Here is a tiny trained network, its code and every weight. The questions are about switching its units off for an input and a class, where a switched-off unit gives its printed mean instead of its output.

import numpy as np


def w(rows, s, z=0):
    codes = np.array(rows[::2]) - 128.0
    scale = np.full(codes.shape[1], s)
    scale[-1] = z or s
    return codes * scale


def norm(h):
    return h / np.sqrt((h * h).mean(-1, keepdims=True) + 1e-5)


def f(y):
    return np.maximum(y, 0)


def log_softmax(a):
    a = a - a.max(-1, keepdims=True)
    return a - np.log(np.exp(a).sum(-1, keepdims=True))


def net(x, mask):
    res = np.array(x, float).reshape(1, 5) / 4 @ E
    u = 0
    for l in range(3):
        y = f(norm(res) @ A[l][:, :-1].T + A[l][:, -1])
        res = res + np.where(mask[u : u + 16], y, B[l][:, -1]) @ B[l][:, :-1]
        u += 16
    return log_softmax(norm(res)[-1] @ U[:, :-1].T + U[:, -1])


A, B = {}, {}
E = w([
[106,103,89,109,94,138,112,123,254,99,36,139],'x0',
[121,111,104,105,113,122,89,121,243,206,201,143],'x1',
[157,76,37,109,101,120,237,135,143,181,86,154],'x2',
[116,169,166,147,144,119,67,118,152,217,82,53],'x3',
[119,3,169,137,148,124,78,138,57,112,180,185],'x4',
],0.0048)
A[0] = w([
[130,141,122,135,119,132,154,118,130,155,123,132,53],'L0N0',
[133,158,106,133,124,124,183,125,159,171,83,118,64],'L0N1',
[124,79,130,130,126,123,107,127,110,188,200,134,48],'L0N2',
[123,153,142,132,129,117,103,136,162,123,133,122,76],'L0N3',
[121,196,126,127,128,130,109,124,226,134,119,116,68],'L0N4',
[131,117,129,123,117,127,89,131,139,126,121,126,90],'L0N5',
[128,123,124,126,127,124,145,128,99,85,99,135,52],'L0N6',
[130,94,98,127,125,129,162,128,250,92,121,141,71],'L0N7',
[133,146,106,118,121,128,167,135,161,164,107,128,90],'L0N8',
[131,130,119,130,128,125,155,131,98,73,92,135,45],'L0N9',
[129,144,136,123,129,133,128,128,62,105,84,120,83],'L0N10',
[130,121,123,126,127,128,119,127,174,175,71,120,32],'L0N11',
[120,122,119,125,123,125,132,126,203,158,33,125,2],'L0N12',
[128,154,114,129,123,134,172,130,143,174,128,124,64],'L0N13',
[124,200,143,131,133,130,86,127,133,156,117,105,90],'L0N14',
[126,96,135,128,126,128,91,130,205,133,68,125,60],'L0N15',
],0.017,0.0051)
B[0] = w([
[143,113,118,99,152,76,148,128,146,120,115,124,152],'L0N0',
[122,105,43,81,223,88,140,94,191,131,125,94,221],'L0N1',
[201,84,134,106,154,178,83,135,145,181,239,106,208],'L0N2',
[155,150,141,139,137,142,90,131,174,55,121,128,162],'L0N3',
[242,178,150,99,51,178,88,123,177,9,98,112,230],'L0N4',
[115,148,106,119,196,83,161,67,190,106,140,139,149],'L0N5',
[134,115,127,159,115,153,180,112,126,65,147,129,174],'L0N6',
[67,116,153,92,28,66,102,150,80,219,83,237,248],'L0N7',
[95,131,60,146,213,91,121,98,185,120,92,119,203],'L0N8',
[129,86,118,153,99,159,191,118,98,58,146,111,186],'L0N9',
[108,127,164,211,98,86,184,110,81,127,99,95,192],'L0N10',
[139,118,60,193,94,197,152,129,74,150,104,38,188],'L0N11',
[165,125,14,204,79,232,139,187,103,252,152,42,220],'L0N12',
[164,97,123,85,194,67,163,129,158,97,76,129,188],'L0N13',
[162,214,204,129,83,55,64,127,121,138,75,190,205],'L0N14',
[50,79,42,190,129,211,42,76,127,152,108,84,198],'L0N15',
],0.014,0.012)
A[1] = w([
[134,144,138,155,115,109,151,94,132,142,138,96,42],'L1N0',
[30,113,167,70,74,106,118,162,117,150,119,242,47],'L1N1',
[86,97,143,139,176,143,82,86,128,107,189,151,103],'L1N2',
[127,127,130,135,149,114,109,165,118,123,166,149,76],'L1N3',
[90,109,166,132,141,152,197,128,102,63,146,109,4],'L1N4',
[146,115,173,87,184,142,126,148,125,161,214,135,6],'L1N5',
[137,136,160,99,151,158,152,133,130,162,200,119,5],'L1N6',
[63,176,239,125,143,77,141,137,75,191,99,156,15],'L1N7',
[134,132,139,116,146,123,140,126,143,131,185,142,18],'L1N8',
[114,141,94,54,255,52,212,136,190,114,108,117,25],'L1N9',
[100,107,147,112,147,155,172,122,79,78,124,121,2],'L1N10',
[97,135,146,127,129,140,178,119,97,87,150,101,14],'L1N11',
[106,147,155,180,130,105,177,125,88,80,151,155,84],'L1N12',
[116,100,162,93,155,159,104,158,114,132,154,101,104],'L1N13',
[51,118,140,113,206,170,106,84,170,102,139,115,64],'L1N14',
[85,111,167,182,127,144,204,150,116,104,142,109,16],'L1N15',
],0.015,0.002)
B[1] = w([
[103,114,137,118,156,128,116,160,115,115,175,168,169],'L1N0',
[76,85,150,63,92,78,120,93,129,167,156,216,201],'L1N1',
[120,116,161,145,180,120,149,85,186,131,137,127,198],'L1N2',
[154,112,136,136,133,123,123,129,114,161,114,111,160],'L1N3',
[110,87,126,126,95,160,187,98,89,78,114,124,225],'L1N4',
[198,115,162,116,118,149,176,136,121,187,171,87,230],'L1N5',
[180,125,157,118,107,147,145,158,128,169,165,101,194],'L1N6',
[86,183,65,181,125,75,116,177,116,174,166,137,189],'L1N7',
[147,111,119,105,153,146,87,155,91,138,177,124,168],'L1N8',
[152,117,103,82,206,6,190,196,148,117,79,120,254],'L1N9',
[120,85,151,134,129,161,139,113,112,88,92,113,197],'L1N10',
[123,81,127,132,101,149,153,114,121,89,120,140,195],'L1N11',
[118,112,141,195,120,121,148,118,67,122,132,109,238],'L1N12',
[146,150,163,123,133,140,173,121,147,152,166,105,177],'L1N13',
[62,145,148,149,181,134,138,85,166,124,112,134,156],'L1N14',
[153,86,158,111,174,127,96,81,91,67,129,130,235],'L1N15',
],0.021,0.008)
A[2] = w([
[45,180,170,63,175,187,127,146,145,103,114,148,20],'L2N0',
[70,189,41,98,151,240,121,166,104,136,132,100,4],'L2N1',
[87,166,121,90,163,167,125,169,111,98,120,146,71],'L2N2',
[102,162,143,90,147,159,132,159,101,122,128,127,96],'L2N3',
[110,154,140,115,169,141,136,136,136,149,136,139,116],'L2N4',
[91,196,73,47,115,155,156,174,143,117,78,147,79],'L2N5',
[121,198,207,70,154,126,147,167,154,85,91,158,87],'L2N6',
[114,151,130,115,145,158,144,156,118,129,128,144,77],'L2N7',
[132,181,134,85,119,203,124,138,129,85,154,147,67],'L2N8',
[55,198,155,57,161,200,141,220,102,127,95,121,53],'L2N9',
[94,193,140,46,171,175,161,199,89,97,113,139,64],'L2N10',
[114,165,148,70,143,166,133,169,96,118,109,145,73],'L2N11',
[89,179,138,90,166,185,131,169,91,114,136,130,64],'L2N12',
[96,192,115,81,113,201,181,184,146,104,155,129,72],'L2N13',
[148,240,201,59,106,163,97,163,156,6,96,151,9],'L2N14',
[101,158,134,98,157,159,130,159,102,124,134,148,76],'L2N15',
],0.013,0.0025)
B[2] = w([
[66,189,164,93,152,149,131,162,104,134,161,169,133],'L2N0',
[64,158,112,108,152,244,128,180,98,145,148,103,218],'L2N1',
[130,127,148,103,129,154,117,147,114,144,118,132,129],'L2N2',
[115,137,103,109,119,137,131,139,134,98,165,132,128],'L2N3',
[100,152,140,104,154,164,142,141,96,109,131,138,153],'L2N4',
[71,163,191,60,190,201,151,227,50,105,194,133,217],'L2N5',
[131,133,64,158,110,172,119,131,144,108,115,79,196],'L2N6',
[128,128,120,125,148,137,117,132,125,126,131,156,128],'L2N7',
[137,160,125,141,133,64,137,107,113,142,78,117,159],'L2N8',
[93,137,143,115,156,119,94,132,118,117,147,148,128],'L2N9',
[123,138,110,107,148,161,114,115,147,134,128,124,141],'L2N10',
[115,172,109,117,126,162,153,162,104,110,145,141,132],'L2N11',
[113,148,138,91,95,202,166,161,104,117,155,131,128],'L2N12',
[107,167,139,80,150,160,102,147,69,140,105,138,129],'L2N13',
[191,186,249,77,110,123,98,119,185,8,148,176,254],'L2N14',
[129,152,117,113,127,153,149,141,131,120,145,131,128],'L2N15',
],0.016,0.0058)
U = w([
[148,114,70,50,240,31,210,190,168,104,62,103,145],'0',
[223,94,209,101,174,170,169,136,147,211,243,73,149],'1',
[91,126,6,165,95,254,82,145,145,192,72,60,161],'2',
[206,230,206,110,87,130,52,126,202,26,100,140,146],'3',
[96,216,153,219,131,37,112,176,67,153,170,139,63],'4',
[101,40,187,180,129,157,203,69,37,18,132,117,161],'5',
[45,76,146,44,61,85,106,108,144,189,133,252,118],'6',
[44,138,177,157,226,161,111,52,215,129,141,125,2],'7',
],0.0095,0.0033)

Each question gives the input, the list of numbers given to net, and the class t.
The units are the neurons (one row each of A and B). Each row of codes is followed by its name. A weight is (code - 128) times the scale printed after its matrix; where a second scale follows, it is the last column's (A, B and U).
mask holds one flag per neuron, layer by layer. A switched-off neuron (its flag False) gives its mean, the last column of its row in B, instead of its output. The means were averaged over made-up inputs and are rounded, as every weight is.
A unit's drop is (log p(t) with every unit on - log p(t) with that unit switched off) / (log p(t) with every unit on - log p(t) with every unit switched off).
The circuit of an input: a set's keep is (log p(t) with only the set's units on - log p(t) with every unit switched off) / (log p(t) with every unit on - log p(t) with every unit switched off). Starting from the 12 units with the biggest drops (on a tie, the unit counted first), units are removed one at a time, each time the one whose removal leaves the highest keep (on an exact tie, the one counted first), for as long as the keep stays at least 0.8.
units of the circuit, in order: the units of the circuit, biggest drop first
unit that matters most: the unit with the biggest drop
k most important neurons: the k neurons with the biggest drops, biggest first
k most important neurons of layer l: the k neurons of layer l with the biggest drops, biggest first
drop when u is switched off: that unit's drop, to one decimal
input [-3,-2,-8,6,7], class 1: units of the circuit, in order -> L0N2
input [7,-3,-7,5,5], class 7: units of the circuit, in order -> L0N15, L0N5, L1N14
input [-7,-3,-8,-3,-7], class 4: 2 most important neurons -> L0N14, L1N7
input [2,-4,7,6,-3], class 2: 3 most important neurons -> L0N12, L0N11, L0N15
input [0,0,-5,-3,2], class 1: 4 most important neurons -> L0N7, L0N4, L0N1, L0N15
input [-4,-8,4,-1,-7], class 0: 3 most important neurons -> L1N9, L0N1, L0N13
input [5,3,-6,-6,8], class 1: 4 most important neurons -> L0N2, L0N14, L1N5, L0N8
input [-5,0,-1,3,-1], class 4: 2 most important neurons -> L0N14, L0N4
input [6,2,-6,-2,-1], class 3: 2 most important neurons -> L0N4, L0N3
input [-1,7,5,4,-5], class 2: 2 most important neurons -> L0N12, L0N11
input [-5,5,0,7,-6], class 3: 2 most important neurons of layer 0 -> L0N4, L0N14
input [8,2,8,-4,3], class 2: 2 most important neurons of layer 0 -> L0N12, L0N15
input [1,8,5,-3,-7], class 2: 2 most important neurons of layer 0 -> L0N12, L0N11
input [4,8,8,-1,6], class 6: unit that matters most -> L0N7
input [-5,-4,-1,6,-6], class 4: units of the circuit, in order -> L0N14, L1N7
input [8,8,-4,7,-3], class 2: 2 most important neurons -> L0N12, L0N15
input [1,-3,0,7,-7], class 2: 3 most important neurons -> L0N12, L0N11, L0N1
input [5,-3,-5,5,-3], class 3: 4 most important neurons -> L0N4, L0N14, L2N14, L0N3
input [-1,-2,0,-1,6], class 1: 4 most important neurons -> L0N2, L1N5, L0N11, L1N6
input [3,-5,8,-3,0], class 0: units of the circuit, in order -> L0N1
input [7,4,-8,-4,5], class 6: 2 most important neurons -> L0N7, L1N1
input [1,-2,-6,5,8], class 1: 2 most important neurons of layer 0 -> L0N7, L0N2
input [-6,6,7,8,2], class 0: 3 most important neurons -> L1N9, L0N13, L0N12
input [5,5,-7,-8,6], class 6: 2 most important neurons -> L1N1, L0N7
input [4,-3,-3,2,7], class 7: drop when L0N9 is switched off -> 0.2
input [-3,7,-4,4,-5], class 3: drop when L2N8 is switched off -> 0.0
input [-4,-8,-2,6,-3], class 4: drop when L0N14 is switched off -> 0.6
input [6,-7,-5,-1,-7], class 3: units of the circuit, in order -> L0N4
input [1,8,-4,5,-1], class 3: drop when L0N4 is switched off -> 0.7
input [-6,0,-7,-3,-3], class 4: 2 most important neurons of layer 0 -> L0N4, L0N7
